Below are the code and all the weights of a small trained network. Each question names an input and a target symbol and asks about switching units off, where a switched-off unit gives its printed mean instead of its output.

import numpy as np


def w(rows, s, z=0):
    codes = np.array(rows[::2]) - 128.0
    scale = np.full(codes.shape[1], s)
    scale[-1] = z or s
    return codes * scale


def norm(h):
    return h / np.sqrt((h * h).mean(-1, keepdims=True) + 1e-5)


def f(y):
    return y / 2 * (1 + np.tanh(0.7978845608 * (y + 0.044715 * y**3)))


def softmax(a):
    e = np.exp(a - a.max(-1, keepdims=True))
    return e / e.sum(-1, keepdims=True)


def log_softmax(a):
    a = a - a.max(-1, keepdims=True)
    return a - np.log(np.exp(a).sum(-1, keepdims=True))


def net(x, mask):
    ids = ['αβδζηθλπσψ'.index(c) for c in x.split()]
    T = len(ids)
    res = E[ids] + P[:T]
    r = norm(res)
    for j in range(2):
        rows = slice(3 * j, 3 * j + 3)
        q, k, v = (r @ M[0][rows].T for M in (Q, K, V))
        z = softmax(np.where(np.tri(T) > 0, q @ k.T / 3**0.5, -1e9)) @ v
        o = O[0][rows]
        res = res + np.where(mask[j], z, o[:, -1]) @ o[:, :-1]
    y = f(norm(res) @ A[0][:, :-1].T + A[0][:, -1])
    res = res + np.where(mask[2:6], y, B[0][:, -1]) @ B[0][:, :-1]
    return log_softmax(norm(res)[-1] @ U[:, :-1].T + U[:, -1])


Q, K, V, O, A, B = {}, {}, {}, {}, {}, {}
E = w([
[122,95,184,133,116],'α',
[120,94,184,133,121],'β',
[118,92,177,125,123],'δ',
[119,83,171,115,124],'ζ',
[114,63,162,85,137],'η',
[142,153,101,1,108],'θ',
[122,105,170,180,75],'λ',
[130,103,152,171,76],'π',
[65,100,96,140,141],'σ',
[78,152,114,143,80],'ψ',
],0.0064)
P = w([
[34,248,250,184,156],'0',
[4,174,199,119,118],'1',
[29,131,183,105,102],'2',
[64,95,178,108,94],'3',
[82,77,163,96,79],'4',
[101,61,147,102,77],'5',
[125,56,130,93,66],'6',
[144,47,112,100,67],'7',
[172,50,95,104,68],'8',
[201,55,70,115,69],'9',
[218,58,66,115,77],'10',
[242,48,67,106,81],'11',
],0.0037)
Q[0] = w([
[123,114,136,79,97],'H0',
[143,105,133,145,177],'H0',
[54,205,105,158,202],'H0',
[213,204,82,191,247],'H1',
[109,181,165,174,206],'H1',
[208,161,102,142,203],'H1',
],0.014)
K[0] = w([
[144,126,78,156,82],'H0',
[184,201,142,62,181],'H0',
[82,160,223,126,149],'H0',
[125,29,133,198,146],'H1',
[109,98,167,248,149],'H1',
[130,2,137,177,182],'H1',
],0.0098)
V[0] = w([
[141,210,88,114,11],'H0',
[252,145,219,43,120],'H0',
[187,117,219,253,154],'H0',
[167,158,16,109,104],'H1',
[70,160,130,157,136],'H1',
[207,150,77,64,191],'H1',
],0.0057)
O[0] = w([
[130,164,60,135,5,119],'H0',
[230,174,195,111,79,150],'H0',
[83,3,207,170,92,1],'H0',
[85,105,203,115,185,60],'H1',
[199,134,130,131,100,156],'H1',
[25,117,166,62,112,95],'H1',
],0.0055,0.0032)
A[0] = w([
[55,98,41,146,189,127],'N0',
[104,207,67,143,139,93],'N1',
[88,144,84,49,76,153],'N2',
[128,116,73,254,124,3],'N3',
],0.0075,0.0031)
B[0] = w([
[189,141,151,166,184,145],'N0',
[189,1,182,114,137,135],'N1',
[161,127,109,218,128,254],'N2',
[217,152,236,146,100,154],'N3',
],0.0071,0.0047)
U = w([
[201,129,207,217,109,162],'α',
[218,94,74,86,122,178],'β',
[133,128,146,130,139,2],'δ',
[126,109,160,124,134,30],'ζ',
[129,74,197,50,156,106],'η',
[101,254,151,79,128,178],'θ',
[85,91,143,117,102,103],'λ',
[69,74,125,120,84,92],'π',
[86,124,122,149,230,190],'σ',
[92,129,36,210,114,100],'ψ',
],0.0092,0.0053)

Each question gives the input, a string of symbols that net reads in full, and the target symbol t.
The units are the heads (3 rows each of Q, K, V and O) and the neurons (one row each of A and B). Each row of codes is followed by its name. A weight is (code - 128) times the scale printed after its matrix; where a second scale follows, it is the last column's (O, A, B and U).
mask holds one flag per unit, heads first, then neurons. A switched-off unit (its flag False) gives its mean, the last column of its rows in O or B, instead of its output. The means were averaged over made-up inputs and are rounded, as every weight is.
A unit's drop is (log p(t) with every unit on - log p(t) with that unit switched off) / (log p(t) with every unit on - log p(t) with every unit switched off).
The circuit of an input: a set's keep is (log p(t) with only the set's units on - log p(t) with every unit switched off) / (log p(t) with every unit on - log p(t) with every unit switched off). Starting from all 6 units, units are removed one at a time, each time the one whose removal leaves the highest keep (on an exact tie, the one counted first), for as long as the keep stays at least 0.8.
circuit, biggest first: the units of the circuit, biggest drop first
top k neurons: the k neurons with the biggest drops, biggest first
which heads matter: for each layer, one digit per head in row order, 1 if its drop is at least 0.15 and else 0, layers parted by /
input θ σ ψ ψ ζ, target ψ: circuit, biggest first	[H0]
input η ψ θ ψ ζ π η β σ, target σ: top 2 neurons	[N0 N3]
input θ η α, target θ: circuit, biggest first	[N1 N2]
input α α ζ α α ψ λ ζ ψ θ δ, target ψ: top 3 neurons	[N2 N3 N0]
input β θ δ ζ, target θ: circuit, biggest first	[N1 H0 H1]
input η θ β, target θ: circuit, biggest first	[N1 N2]
input π ψ θ, target ψ: circuit, biggest first	[H0 N2]
input ψ δ η η ζ β η θ, target θ: circuit, biggest first	[H1 H0]
input ζ θ δ, target θ: which heads matter	00
input η ζ η π η θ ψ ψ β, target ψ: top 2 neurons	[N3 N2]
input ζ ψ η η θ β λ ψ ζ, target ψ: circuit, biggest first	[H0 H1 N2]
input β σ η η ψ ζ β θ η σ η λ, target σ: which heads matter	11
input π η θ η, target θ: which heads matter	11
input λ σ θ, target σ: which heads matter	11
input σ σ θ ζ, target σ: circuit, biggest first	[H1 H0]
input η θ η α, target θ: which heads matter	10
input η ζ η θ α α ψ ψ α, target ψ: which heads matter	11
input δ ζ θ δ β, target θ: circuit, biggest first	[H0 N1 H1]
input σ η η η, target β: circuit, biggest first	[H1 N2]
input θ ζ σ σ σ ζ, target σ: circuit, biggest first	[H0]
input β θ η σ η, target σ: which heads matter	10
